How the elements are linked:
λ: s981->s636, s781->s95, s294->s321, s103->s301, s162->s297, s315->s529, s280->s3, s381->s162, s922->s14, s144->s981, s868->s600, s57->s294, s430->s43, s74->s315, s309->s150, s911->s868, s71->s922, s914->s997, s155->s103, s14->s335, s968->s280, s636->s826, s600->s71, s139->s359, s529->s781, s95->s914, s211->s668, s290->s430, s668->s241, s297->s934, s986->s847, s61->s147, s750->s309, s359->s381, s321->s620, s147->s139, s436->s155, s241->s750, s934->s211, s620->s968, s950->s419, s335->s144, s150->s911, s3->s74, s826->s61, s301->s986, s419->s436, s997->s950, s43->s57, s847->s290
ε: s981->s620, s781->s868, s294->s826, s103->s934, s162->s986, s315->s71, s280->s335, s381->s847, s922->s74, s144->s968, s868->s781, s57->s61, s430->s139, s74->s922, s309->s997, s911->s95, s71->s315, s914->s150, s155->s211, s14->s3, s968->s144, s636->s321, s600->s529, s139->s430, s529->s600, s95->s911, s211->s155, s290->s359, s668->s436, s297->s301, s986->s162, s61->s57, s750->s950, s359->s290, s321->s636, s147->s43, s436->s668, s241->s419, s934->s103, s620->s981, s950->s750, s335->s280, s150->s914, s3->s14, s826->s294, s301->s297, s419->s241, s997->s309, s43->s147, s847->s381

The rows follow the links: the fewer symbols apart two elements are, the more alike their rows tend to be.

Each row is also shifted at random along 4 hidden directions that mean nothing.

Some elements, each with a row of numbers:
s668: [  8  17 -26 -12 -18   8   5 -32 -13  -5   2   4  25 -17   3  27   2  -1 -15 -33 -22  22  -5  -9   9   9  22 -12 -22  -4 -14 -11 -14  -8  28 -30  39 -10 -11  -2   3  20   6 -11  38]
s922: [-16 -42   6   6   6  -7  34 -12  17  29   0  -7  31   1  -9  21 -41  35  25   9  12  -9  14 -19  -9   6  -3   4  25 -13  24  25   3  18   3  12 -17 -29   4  18 -39   5 -27   9 -13]
s436: [ 32  10  20  -8  15  -3 -14   6  -1 -26 -25  -9   5  30 -13 -13   7   5  -8  15  18  23 -29 -20 -17  21  22 -16 -27  -2  28 -13   6  -5 -15 -20 -45   6 -18 -13 -10 -19  -9  18  -5]
s280: [-28 -26  -9   1  22  -1   5  25  15   0   0   6   6 -19   6 -28 -17   8  10  30 -16  22 -23  -8 -16  -3   9   1 -15   5   7 -15 -17   8 -24 -27  26  12 -19  21   7 -26 -19  32 -13]
s43: [ 10  18 -20   1 -20 -11 -12 -16 -15  -3  23  -9   0 -14  -4  32   8 -14 -16 -29  -4 -31  16   0  14   1  -6  -5  26   8   0   5  -1 -10  27  29  27  10  25 -24  -2  20  15 -31   6]
s381: [  9  34   1   5  15  -4  21  12 -24  22   7  -2   6  -6  -7  -3 -26   1 -10  26  13 -20  15  -4 -17   3  14   4  32  -1  32  21   1 -14 -14  35 -10 -15  21 -34 -37 -23  11  21 -27]
s826: [-20  12  34   0 -11  -4 -46   3  -2 -22 -24   8 -19  27  -1 -13  -6 -37  -2 -12  15   8 -14  14   2 -22   0  -1 -15  12 -30 -28  17 -11   3  -9 -37  44  -7  -2  35   1  23  -9   6]
s139: [ 17  38   8 -13  23   2 -21  17 -17 -12 -19  12   8  12   2 -33   1 -14  -9  25  11 -14  -6   8 -13   4  18  -5  24  -4   0  -5   9 -12 -21  18 -25  -2  13 -21   7 -28  20  23 -39]
s911: [-32 -24 -10 -26  17   1 -31  19  12 -18  -3   5 -12 -19  15 -35   1   1   9  22 -15 -23 -26  15 -11  -6   2   9   7   5 -15 -26  -8  10 -18  15  25  16  18  36  10 -20 -12  23 -34]
s155: [ 15  22  26   0  22  -5  -9  18 -15 -12 -20  -4  -9  25  -6 -22  20 -15 -14  29  10  24   8 -10  -8   7   5  -1 -32   5  19  -2  11 -11 -22 -22 -36  10 -14 -20  15 -24   0  25  -4]
s95: [ 31 -32  12 -19 -19  -1  -1 -23  10   8 -16  11  21  22   8  21 -14  19   7 -25   8 -19  -4   1  10   1   1 -10  26 -13 -12   2   4  15  29  22 -21 -19  24  20 -17  32 -12 -18  14]
s781: [  6 -46  14   6 -17  12  21  -8  19  21   9  11   5   1   9  13 -14  14  24 -20  25 -28  18  19  18 -13 -21  -1  24  -5 -21  11  12   8  31  25 -23 -25  18  11 -12  32  -5 -27   4]
s914: [ 22 -17   7 -11 -19  10 -11 -30   7 -15 -11  -6 -11  16   3  29  34  16   8 -29  16 -28 -11  -2  15  17   1  -8  14  -7  -1  -9   1  11  19  14 -33  -7  22  25  -6  25 -12 -26   8]
s430: [ 17  27 -21 -34 -22  14 -18 -15 -13  24  -9  15  30   6   2  18   4 -23 -12 -25 -26 -22  28   7  14  -1  26  -3  16   8 -32   9  -1 -12  31  18  27 -19  26 -14  15  31  21 -18  10]
s147: [ 40  25  14   8  14   8 -27  28 -14 -21  -8  13 -11  15   5 -37   6 -12  -5  18   6 -15  -5  16  -4 -23  -1 -24  13  -3  -8 -11  15  -9 -14  22 -38  14  11 -23   4 -10  26   6 -20]
s103: [-14  36  18   4  25   1  14  21 -16   0  -6   5   0  -2  10 -30   4   3 -13  29  15  20   1   2 -10  10  19   3 -18 -13   4  -6  -5 -21 -26 -23 -29 -10 -22  -8 -11 -25  20  23  -5]
s301: [-28  37  10   5  15  17  26  25 -26  20  -8   9   5   1  17 -32   1  -9 -18  16   2  20   3  18 -13   1  20  12 -11  -6 -11   4   1 -21 -14 -16 -18 -17 -22 -24   1 -27  19  17  -8]
s294: [ 60   3 -27 -11 -13   2 -30 -26  -4 -26  15  -6   0 -22 -11  31  15  10  -3 -13 -17  -7 -17 -21   1  25   8 -26  11  -4  23  -9 -12  -5  15  12  38   1  13 -12 -10  11 -12 -10  11]
s934: [-98  32   2  -1 -18 -15  12 -31 -16  22   0 -19  -8 -35 -18  39  16 -20 -19 -12 -17  17  -4 -19   5  -3  11  46 -26   5   6   0 -10 -16   6 -18  29  15 -21   0  12   4   7 -12  13]
s359: [-18  27  11  -9  15  -6 -11  27 -15  10  -4  -3  -6  10 -15 -21 -12 -29 -19  22 -10 -22  13  11 -18 -13  11  10  18   9  19   6   7 -19 -33  21  -8  18  23 -26  10 -26  14  30 -35]

Start, symbols taken left to right, then the element you end at.
Answers are names.
[  8  15 -15  -5 -24 -16 -29 -25  -8 -13  20 -10   1 -20 -15  36  -3 -10  -6 -20 -19 -20  -2  -9  13  -1  -8   2  15  17  12 -11   0  -6  14  20  32  28  20 -10   1  22   1 -21   3]
ε λ λ: s139
[ 14  19  23  -2   5   8 -29  16  -9 -39  -7   6 -33  11  15 -30  35  -5 -12   3  15   3 -25  14  -1   0  -4 -12  -2  -6 -17 -20   4  -8 -15  -2 -42  20   2 -12  21  -7  25   2 -12]
ε ε: s61
[  3 -17  20  -6 -20  -9 -39 -17  10 -18 -23 -14   0  21 -19  34   4  -9  10 -15  17 -15  -4 -13   8   3  -5  -4  10   3  13 -24  12   9  17  16 -30  26  22   1   1  12 -16 -20  10]
ε ε ε: s309
[-18 -37   1  -8   8  -3  27   3  25  24  -9  -4  24 -16 -11   4 -48  24  28  20  10 -16   2 -13 -12   1  -6   7  35  -2  25  20  -7  24  -9  24  -5  -9  14  23 -44 -15 -34  29 -28]
ε λ ε: s600
[ 74  -2  20   8   7  -9 -19  -5  -8 -36 -13 -12   7  28 -17  15 -54   0  12  14  22  -3  -7 -16 -14   6  -7 -31   9  -1  37  -6  18  -2  -1   9 -45  17 -10 -14 -31  -5  -8   2  -2]
λ ε λ: s241
[-15 -29  -5  -6  16  -6 -26  21  22   3  10   0   0  -9   0 -32  -7  -5  17  28  -4 -17   4  -2 -13 -11 -10  -1  16   6   9  -3  -4  21 -27  30  22  11  23  31   9 -20 -24  34 -26]
ε ε λ λ: s71
[  8  -6 -30   8  -5   4 -16  -7  10 -32  14   9  -9 -28  27  -1  -5   6   1 -16 -12   1 -28  18  10  -8  -3 -17 -15  -9 -39 -22 -16  -5  12 -15  41  12 -11   9   3  11   1  -6  11]
λ ε ε λ: s150
[ 19 -15 -26 -10  -4  13 -28  13  15 -31  10  27 -24 -12  14 -24  39  -2  -1 -10 -24   2 -24  21   2   0  -7  -8 -14   3 -25 -28 -14   7  -2 -11  51  18   0   6  33   0  14  -1   7]
ε ε: s309
[ -6  33  -8  -6 -11   3  11  -6 -15  36   9  14  21 -16   9   2 -39 -27 -13 -15  -8 -17  27  28   7 -21  12   9  24   3 -29  15   5 -20  26  27  11 -10  12 -35  -5  18  22 -10  12]
λ λ ε: s147
[-32  36  -8  -1  -3  15  33   4 -27  31   5  21   6  -9  23 -17   1   2 -24  -7  12   2  15  25   2   6  16  12   0 -13 -27  11  -6 -20   1   1  -2 -36  -1 -30  -9   6  25  -5   4]
λ λ ε: s139
[ -3  -7 -22  11   3 -16 -18  -7   3 -25  29 -30 -31 -31 -19  29 -10   6  -3  -1 -15  -2 -27 -17  -4  -2 -14  -2   3  12  26 -16  -4   1   3  -1  49  48  -3 -17 -17  -6  -9  -3  -1]
ε ε: s321
[-36 -33   8   5   0   6  25  10  21  34   1  12  16  -8   8 -30  -5   5  14   6   6   4  18  23   2 -21 -20  19   0   7 -25  19  -1  18   0  -3   6 -25   2  37   7  -2  -8   3  -5]
λ λ: s781
[-11 -47  -4 -32 -13  12   6  -1  21  37 -26  17  32  23   9  -5  26  -7  20 -12  -2  -7  26  12  11   3  -5  15  -9   8 -25  12   2  23   8   2  -6 -26   3  42  33  16 -12  -5  14]
λ ε: s868
